Each row has a class, written after it.
[ 183   48 -350  122  220  -92 -181 -112  -33  223  -24  571  306 -424
  129 -176  351  170  -20  404 -476  -28  184  -45  190  115   52 -179
   13  302  -48  -60 -274  -86  -80  181 -103   -5 -402] : Punuk
[ -24   94  124 -128  205 -231  -52  116  333   79 -261   27 -418  -21
  -39   35  305  136   46 -539  -47   68  -40  491  249  258  -75 -209
  254  -77   19  169 -180  402   82  284 -101  -91 -157] : rup
[ -52 -285  156 -198 -276  168  133 -270  -33  176  120 -184  -37  899
 -145   75  -64 -150  -90 -328  224  158  -87  -37 -111  137  188  204
 -105 -412   -4  -54  260  -23  -59 -181   15   76  210] : Torad
[  94  126    5   58  -28  100   -5   48 -237   72  252  -80   47 -199
  164  151   19  -68 -147  348 -154   75   19 -254   92   66    9   98
 -122  341  -19   39   35 -303  118 -258  188   47  169] : roboz
[ -30 -145 -230   44 -462  -87  -80   65 -163 -142   73  175  221 -171
   23 -496  -32  -65  214  275 -257 -103 -211 -274  -82   68 -162  -96
 -147  145 -155   86  -19 -121  175 -111 -168  -39    7] : Vugop
[ -78  -56  -83   72  262   28 -312 -198 -550  172   84  165   48 -608
  199 -220 -134 -302   84  772 -276   51   -7 -325  -30   65  380 -147
 -341   57   54 -154  -53 -206   52   65  -85   30  101] : vit
[ -81   93  188    2   49 -275   15  230   71 -164   42 -313   99  156
  -11  115  -43  -46 -109 -417  142 -253 -410  -57  120   77   62 -276
  -81 -219  248  -63   20  282   97  360   13   97  241] : roboz
[  55 -126   36  271 -247    6   16 -281 -124  118  -51  213  -81  -57
    8  106  -96  -40  -41  301   70  197   72   19 -101  155   87   31
  -74 -155   23   70 -171  -90   38   33  160   -7 -114] : roboz
[ -93  223  248  101   18 -137  309 -424  249  320 -179   25   53  230
   77  270  -91  165 -448 -275  -21 -265 -265  129  221  -62  273 -227
 -134   36  169   73 -188  -43   76  240 -216    5   15] : Zolar
[ 227   37  403   92 -334  -79   52   -8  207  298  105   93   53  337
   99    5  -27   74 -630   -5   66  -94  -64  334   72  322   59 -110
  112    6  149 -138 -587  312    7  666  422   89 -180] : Sof
[ -41 -134  139   93   -9  317  154 -240  -30  -37   19  -18 -122   40
  -60  262 -302   46   73  149  338  -43  -38 -401 -173   40  242  136
   52  157  213 -308 -103 -145 -261 -152  186  -43  -88] : roboz
[  96  224  393  -81  133   30    9  268  224  327   82  120 -173  153
  297    6  360  308 -328 -342 -366  114   84  190  122 -175  -69  -63
  -78 -139  158  190 -130   -1 -173  182 -119  195  300] : Sof
[ 231  139 -550   78 -153 -186  205   97  -32  139  127 -319  558  -11
  -84   10    1  -14  468   51 -132  -80 -268 -142  -16 -152 -225 -191
  -14   12 -192  122  315 -164  -46 -191  -24 -152 -212] : Vugop
[-119  176 -286   37 -164  -31  135 -236 -248  -90  123  -23  261  269
 -223  104 -282   71  436  -13 -107  -39 -376 -347  -26 -110   10  -63
   83   49   56  -39  182 -224  -12 -367 -241 -256  218] : rup
[  79  317   29 -117  136 -241  -12 -264  353  245  115  276 -276  518
 -251 -223  194   94  176 -396 -131  449   99   75  218   49   86  233
   27 -351   78  110  -65    5   74  -44 -225  -59  -61] : Zolar
[-278  268  396  347 -153 -152   75  467 -155 -140  423 -233 -328   92
  -84 -155  -12 -285 -182 -196  488  361  102   80 -124 -139 -298  292
 -231 -451   59  376   99  186  501  430  106  396  259] : vit
[ -97   22    3  -71  -77   78  207  -10 -206 -186   88 -188  131  333
  -31  123 -510 -122   67 -118  211 -354  -18 -317 -133 -483  222 -116
   69 -137   74   28  191  -82 -114 -342  -85  -55  402] : roboz
[ 113 -329  -92 -100 -473  -69  266  288   78  222   51 -417  417  348
  107  367 -229  -64  -40 -119   -3 -155 -400  -33  106   94 -168 -365
   16  277 -167 -183  -83 -139 -123 -146  202   -6   51] : Vugop
[  91 -125 -215  193   97  -59  -45 -399  102 -156 -180  172   20   18
  -67   44   59   93  258 -209 -166 -146 -152 -148  181   62  226 -349
  -65  158   24 -149  314   14   75  -33 -295 -302  -43] : rup
[ -10   35 -145  -70 -106   -7  594  -44   62  -39 -193 -104   60  722
 -486  351 -266  123   96 -573  410  -55  -92  -61   32 -402  224   35
  142 -451  -47  212  297   29 -107 -455 -515  -13  -61] : penu
[ -23   17   92  -63 -113  -72  154 -358  194  208 -236 -128  235 -140
  158  530   30  -10 -365  188  -60 -337  202  168  218  105  369  -15
   77  280  110 -253 -108 -293  -30   76  118  160 -112] : Zolar
[ 224   45  -92  -52  148  219  -91 -176  121  328  330  332  115 -122
  188  -48  185  258   44  202 -395   33  260 -121  159  -89 -119   39
  -30  382  -96 -109 -392 -322 -385    8  161   87 -393] : Vugop
[-237 -102  269 -284  -37  199   46  -17 -210  204 -340  -53   -6    2
  240  262 -136  -33 -356  -62  -73 -173  197  113 -199  -44  173 -142
   17 -155  -14  146   37  112 -251 -138 -109   53  409] : Torad
[-105  338 -321 -401  176  205  333  -93   60 -274  296 -194  391  126
 -214  220 -430  128   83 -230  219 -620  311 -148  138 -831   80   29
   77  104 -143  100  115 -355 -179 -312 -133   25  127] : penu
[ 250   77  355  222 -169 -103 -366  -73  497 -286 -388  328 -265 -244
 -151 -190  202  216   53  416 -319  156 -134  368 -115  346  -97 -337
   16  523  254 -237 -393   82  -25  452  379 -247 -215] : Sof
[  81 -136  132 -208   31 -193  -14   49   51  248 -368   13  214  148
  103  -16   82 -122 -271 -240 -206 -115 -209  152   89  142  258 -167
   18 -276  123   72 -253  113  -53  134 -280 -115  313] : penu
[  47  156   56 -156  166  116   11   14   22   74   20  188  -14 -114
  179  259  277  -10 -120  174 -154   13  289  -20  107  -44   69  169
  178  260  161   61   57 -203   -6  -13  -36   35  165] : Torad
[  17  530 -184  145 -303 -227  364  745  202 -302  256 -305  487   64
 -119  -15  130  213  321 -525  250 -110 -122   85   49 -377 -656  278
  408   26   21  438  157  -54  136  249   14   -2  187] : Punuk
[-221   18 -291 -127  261  110    0 -734 -187  162   35  392 -222  362
   32   39 -276  152   -7 -298   35 -320  259 -203   19  -34  688 -164
  359 -567  127 -168   48  145 -232 -454 -599 -349  -13] : Punuk
[  74  -93 -277   99   31  148   14   31   54 -466  194 -128 -118 -243
  230   53 -380   33  488  103   59 -538 -120 -427  -51 -279 -227  -44
  190  292   29 -190  204 -154 -116 -125   79  -49   -6] : fev
[ -65  -60  242  -56  -68 -209  -68 -457  242  431  -57 -506   54  133
  277   20  117   -4 -241  -70 -397 -158 -584  -98  430  506   16 -211
 -131  338   29 -280 -262   10  129  167   93  -71  -94] : Torad
[-143  258  -33   97   95  -81   49  108 -291  -30   56  -39  277 -212
  -38 -231  -84 -228   72  203   46  -15  211   84  -33 -467   95  113
   91  -81  130  252  159 -221  116  141  -52   28  259] : penu
[  77  -22  116   -2  422    1 -338  355 -177   36 -395  290 -190 -504
 -147   10  212   12   -5  409  349  154  391  531 -244   24  140 -170
  334 -169  213   13 -100  410 -104  384  -27 -194 -264] : vit
[ -27  173 -122 -142  404   34   -1 -195   59   36  170  246   -9   31
  449   -7    7  179 -104   65 -508  -72  524   85  195 -416  246   62
  153  159   -3  -13 -126 -193 -246 -380 -113    5 -103] : gikom
[ -23  278   88  359  192  261   79 -865 -108  -16  310  474 -417  382
 -137  -65 -143  169  -93  136 -102   83   77 -397    7   45  332  184
  226  159  356 -132  -65 -148  -22 -131  -52 -298 -137] : vit
[ -92   46 -468 -230  159  163  -33 -349  -33  -64  222 -410  168   58
 -131  318    3  147  256  304   53   29 -146 -425   47  143  -84  -10
   48 -227  -87 -193  275   60  -74 -516  109 -256 -264] : roboz
[ 181  -28   60    2  -92  -58 -216  371  138    3   16  -28  -61 -173
  156  -75  339   -3  -85  -31  -59  210   -5   19   -4  385 -236  -29
 -105  -86  -37  195  -99  128   53   52  170  -53  -59] : Sof
[ 164  -12 -507 -147   58   -7 -185 -189 -103  -96   71  624   32 -183
 -193 -123 -251   63  260  283  325 -155  643   84 -164   32  355 -115
  311 -512    8 -157 -224  310 -200    4   43 -284 -467] : Torad
[ -50  237   51 -111   64  152   22  325  -32  -59  297  -33  -58   50
  108 -260 -136  -26  106 -227    7  -51  278   22  -34 -397  -69  107
  135   43  -75  104 -197 -132 -121 -222   50  -94  352] : fev
[  51 -285 -446  -24 -290   53    4 -103 -416  -77  125 -178  284 -199
  -49   24 -220 -163  504  311  -10  149 -192 -471  -55  454  -92  351
  -89  133 -195 -114   76 -222   92 -327  236  -79   80] : penu
[  61  322   38   74   34 -131  104  133  390  -88  258 -155  104  380
  -44  315  -33  267 -122 -342   12 -297   19  114  149 -250  -85 -337
  120  -55  102 -203    1  173 -211   26  224  128 -269] : Vugop
[ 202   18  127  285 -265 -142    1    3  236 -369 -188  273 -276  -42
  -60   31  123  167   72 -120   59 -153 -122   56  -51  203  -75   46
  178   70  306   71  212   52  206  308   -4    8   80] : roboz
[-178  -71 -334 -157  279   76  247 -353   61 -422   25  216 -219 -198
  -27 -167 -222   13  268 -304  149 -579  106 -699   56 -528  140  124
   23   84   46  113  376 -132  178 -336 -650  -55   54] : nidi
[-147  254  -77  127  129  -99  136 -158 -413 -167  244  -30 -211  -46
   79    9 -376 -169  269   56   69 -205  250 -525 -132 -489  473  115
   34 -367  253  120  368 -139   55 -436 -420   95  150] : rup
[  80  141  -87  375  -70  -41   78  293  361 -206  -12   70 -227   -6
 -389 -225  614  305  170 -696   51  207 -335   74  153  421 -620   66
   78   38 -115  100  -68  315  248  229   58 -104  -42] : roboz
[ -36 -213 -150 -359  -95 -249   44  338 -199   52 -263 -261  363  129
  136  241  -50 -252   91   -7 -191  -10   46   22  -84 -213    6   76
 -209 -110 -232  143  329 -185 -105 -649 -186  283  116] : Torad
[ 158  104 -283 -233   95  199   -9 -486   65 -163    0  881   58 -395
 -169   59   12  248   62  497 -352 -303  506 -234   29 -202  249   79
  119  574  -42 -172 -356 -305 -292 -125  -22   62 -492] : Punuk
[  66  141   85  -47  188  415   47  -54  160  187  243  411    8  345
   58  -16  282  187 -133  -31 -175  310  336  -42   -8 -244  -10  303
  -21  148   -6   -3  -12 -249 -250 -242   10   45   56] : Vugop
[ -89 -132  344  371   27 -247    2  -91  184   48 -367  433 -447 -176
 -112 -340   82  101 -124 -430  242   76  260  589   78  -69  129 -104
  203 -132  204  144 -314  207  117  621 -274  -38 -270] : penu
[ 118 -174 -339 -187  237  114 -123 -381 -210 -256  -25  675 -304   58
 -253 -195 -257   59  291   17  -77   33  187 -188 -110  -32  444   46
 -155  -53  -85 -189   38    0 -106 -534 -269 -162  -97] : Sof
[ -19   69  282  297 -136 -236  -40  135 -183  -19 -192   26 -424 -144
 -340 -169  148  -48  345  -82  357  225 -311   52 -148  199  -47   47
   90 -503  245  242  126  410  235  498 -149   44  -23] : gikom
[  88  328  232  106  176 -108  -71  284  174  -90  269  174 -140  101
  163  -69   89  -30 -171  -50   95  191  230   63  -65 -248   28   21
   20 -206  309   54  201  212  108  391  -20   65   94] : Sof
[ 189   41  293  100 -139  271 -222  196  424   43  284  -31 -128  199
  261  132  240  335 -156  115 -128  311  -25   49   43  544 -419  -88
  143  551  143 -170 -173   34 -118  229  745 -228   20] : gikom
[-110   32  153   70  263  122 -216 -258  -80  344   67 -295   79  569
  159  447  200   41   12 -135 -139  141  -37  293   37  206   84 -270
  -18 -119    6 -167  110  162 -223   27  259    4  171] : Vugop
[ 113  144  212  202  -60  -93  -91  161  -16  200   33  362 -157   66
  -28 -104  250  139 -320  -35  -70  188 -192  204   43  404   35  -53
  128  -28  216 -146 -312  277   55  271   93  -35  -97] : Sof
[-260  130  347 -318  178  236    8  -55  127 -276  -76 -260 -281   68
   60  363 -274   50 -262 -124  108 -334  -32   -4 -163  -62   15 -151
  -50  476  103  -27  235   98  -59 -167  213   42  225] : Vugop
[-124  103  266  390  183   61  134  -91 -174   52  167  415 -218 -215
   45 -450 -356   72  -99 -198  175 -293  178   95 -134 -622   95 -224
 -107  295  122  126 -232  -83  -37  529 -193   70   14] : gikom
[-250 -363  641  194  -71   43  200 -105 -201   54 -409   86 -232   24
   55 -268 -448  -95 -487  -34  116 -121 -532  219 -165 -171  425 -382
 -359   63  194  -87 -372  198   37  474 -208   77  215] : nidi
[   4 -133  154 -125  -96  378 -278 -426 -133  166   65  599 -350 -186
   55  -88 -157  105 -271  511  245  -36  466  -18 -253  330   99  181
  263    3   62 -161 -331  252 -116  245  202 -115 -332] : fev
[ 317    3 -127   92 -104 -171  240  729  541 -305   29  -30  110 -121
  112  216  263  175  209 -393   18  -86   24  -69   81 -188 -536  -44
  116  295   50  171  303  -57  -25  156  153  138  -67] : gikom
[  90  -53    7 -470 -331 -290 -272  252   23  370   39 -752  392   63
   54  395  207 -216  -40  554 -280  437 -298  163   88  654  -63 -175
 -421 -155 -208 -214  -15    3   41 -180  481  170 -124] : Torad
[ -75  336  433  -28 -201 -308  -72   57  176  102 -285 -106   26 -386
   88  209  280  -80 -234  357  -79  145  204  314  115  116   23  168
   -9  132  254  278  -29 -171  238  308  210  225  -17] : Torad
[ -72 -134 -407  -82  438 -352  131 -117  -47    2 -167 -160  -10   80
 -166  331  -95 -132  363 -287  309 -109  163 -231   96 -279  499 -304
  -54 -679  121   -9  238  126  -39 -410 -452  -50 -200] : Sof
[-304  127 -280 -313   -8  -49    3 -529 -369 -224  224  -82   14  490
   15  118 -370 -230  457  -66 -130  -78   69 -585 -122 -197  143  409
 -109 -283 -118  125  672 -136   97 -636 -425  178  293] : fev
[ 155 -486 -108   48 -288    1   36   99   37  112 -246   48  200    4
  159 -122  168   56 -229  193 -131  204   85   52  -65  195    4   66
  -44   80 -103  -81  186  -65   25 -348   31 -150 -217] : vit
[ 104   -5  237   94  -23  268 -243   44 -155  -66  177  257 -275  -95
  260 -374  221 -176 -343  427  -64  127  238 -116 -144  108  -75  695
  -83   75   20  118  110 -140  313 -112  115  242  220] : nidi
[  18  272   83   33  -22 -102 -125 -102  115 -358 -114  -95 -209  -87
 -327 -115  109   -8  403  182  150  -24  -60   48  -35   86   89   91
  253  -80  264   33   64  187  229  243   90 -171  -11] : rup
[ 181  -58 -393   77  212  -67   86  239  325   16  -52   46  238   43
  -34  276  264  191  130 -168  -42   68  446  231  240 -220  -83 -252
    5  114 -218   26   13 -199 -145 -325   92   12 -295] : nidi
[ -94  254  -68  -43  -29    2 -179 -215  118 -137   96 -621  214 -202
  165  164  162  -94   12  552 -449  -76 -233 -118  224  169 -244   49
   24  318 -159 -159  -11 -150  128  -35  221   45  -40] : Punuk
[ 166   43  207  186  110 -131 -134 -107  120    0  -53   -1 -292  203
  -56  -25  133  103  -33 -163 -179   85 -339  203   34  358   56 -188
  -95 -155  119 -163 -352  361  -40  255  241  -16 -106] : Sof
[ -92  209 -468  213   65 -280  136 -113  -65   -8   97   42  240   -9
 -263 -191  215   29  574  -83 -325  419  -36 -141  209 -259 -149   84
    0 -190  -63  141  306 -302  102 -250 -301  -92    9] : gikom
[ 252 -431  339  288 -389   89 -212   44   34  299 -352 -175  -58  -54
  166 -284  315 -195 -185  384 -272  430 -486 -141  -19  635 -150  176
 -166  112   -4 -118  121   19  211   21  221  -98  150] : rup
[  74   62  113  204  125  173 -137 -497  -63  398  -40  485  -90  205
    4  -68  101  -17 -174  259 -265  253   95  -55   47  222  396  -88
   -5  -94  136 -190 -176   -1 -110   77  -79 -116   56] : Vugop
[  38  -75   26  135  -14   42   88 -395  -62 -121  427 -258 -369  857
  -85  119 -388  -44   27 -303  396 -276 -288 -396  -68  -17  238  -26
   73 -340  185 -305  334  266  120 -374   46 -152  -23] : fev
[-257  747  110  131  -37   49  127 -446  -62   49  180 -208  122  120
  -63  -26   10   34 -265   14  -76 -130 -151  -55   66   91   11  189
  216  -56  163  229 -217   -9  246   54   32 -292  309] : fev
[-140  348  375  388  237   97 -289 -269 -139  232  269 -178 -478 -205
   95 -130  268 -152  286  346   92  501  -29 -249  -99  374  -62  368
 -215  -56  286  151   46 -102  268  381  277   95  195] : Zolar
[ -89 -151  203  130 -227  111 -131 -104 -497  103  197  -61   -9  118
  407  -14 -191 -401 -238  530  -38   28  103 -292 -211  216  341  171
 -217  -28  118 -100  263  -76  199 -135  225  204  385] : Torad
[  61  -46 -477 -184  -33 -132  188  280  352 -302  -77 -161  323 -122
 -265  352  128  202  409 -386  190 -175   83 -194  113  -18 -252 -238
   59  328 -148    1  298  -11   -2 -240  -55 -166 -290] : rup
[  89   88   77 -380  245 -221 -163  215  400 -305 -270  498 -214 -371
 -105   77  -64  114   49  -17  -13  -93  339  394   33 -109  303 -402
  112  -14  254  -75 -286  276 -162  379   58  -61 -220] : rup
[ -62   54  295  263   53  176  112 -331 -193  309  -27  386 -259  296
   19 -128   -5   -9 -368   89  124  383   71 -226 -192  101  512  175
  -67 -579  356  140 -129   47   24  -58 -358 -212  186] : vit
[ 218 -357 -140    0   57 -142  313 -269  157  348 -259  668  119   22
  -49   57 -321  195 -319 -413  116 -516  211  146  198 -318  399 -449
  -72  115  -78 -150 -405   24 -260  234 -301  107 -473] : Sof
[ 276    4    6  410   92  231  -70   13  -97    3   72  621   86  -13
   67 -338  154  120 -112   -6 -157 -133 -195 -296   -4   46   92  -52
  -80  195  146  -55  -92  -27  -60  160 -181 -117  119] : Vugop
[-281  106  484 -195  267  212   76 -340  205 -167 -245  311 -528   69
  292  362   -1  133 -418 -170 -116 -117  333  -20   94  -94  378  -14
  121  165  354  175  149    1   22  146 -357   35  413] : vit
[-137  156 -129 -118  441  172  -88 -389 -300    2 -147  726  -89  136
 -289    1  -82 -107    2    5  146 -120  384   88   42 -367  583  -77
  228 -407   50   16  -38   96 -165 -102 -516 -151  100] : Zolar
[ 196   84 -366   97  390 -101   68  224  132 -156   57   71    3  183
 -157  -71  171  -13  350 -594   52  -35   -5   16  151 -145   -8 -141
   91 -321  -19  134  155  172   -2  -80 -102 -205  131] : penu
[-185 -187   84 -196 -329   32  246 -432 -309   87  125 -220  -46  194
  -95   76 -396 -134  123 -276 -211 -282 -523 -537  -32  -44  -16  -28
  -35  215  -29 -153  222 -178  -91 -144 -264   54  218] : penu
[ 116 -214   81  232 -325   59  283  274   92 -143 -277   -7  139  -84
 -156  -64  117  134  109 -155  250   62  -94   28 -105  -23   96    0
  116  173  149   -2  158  -50   27  158  -29 -188  118] : Punuk
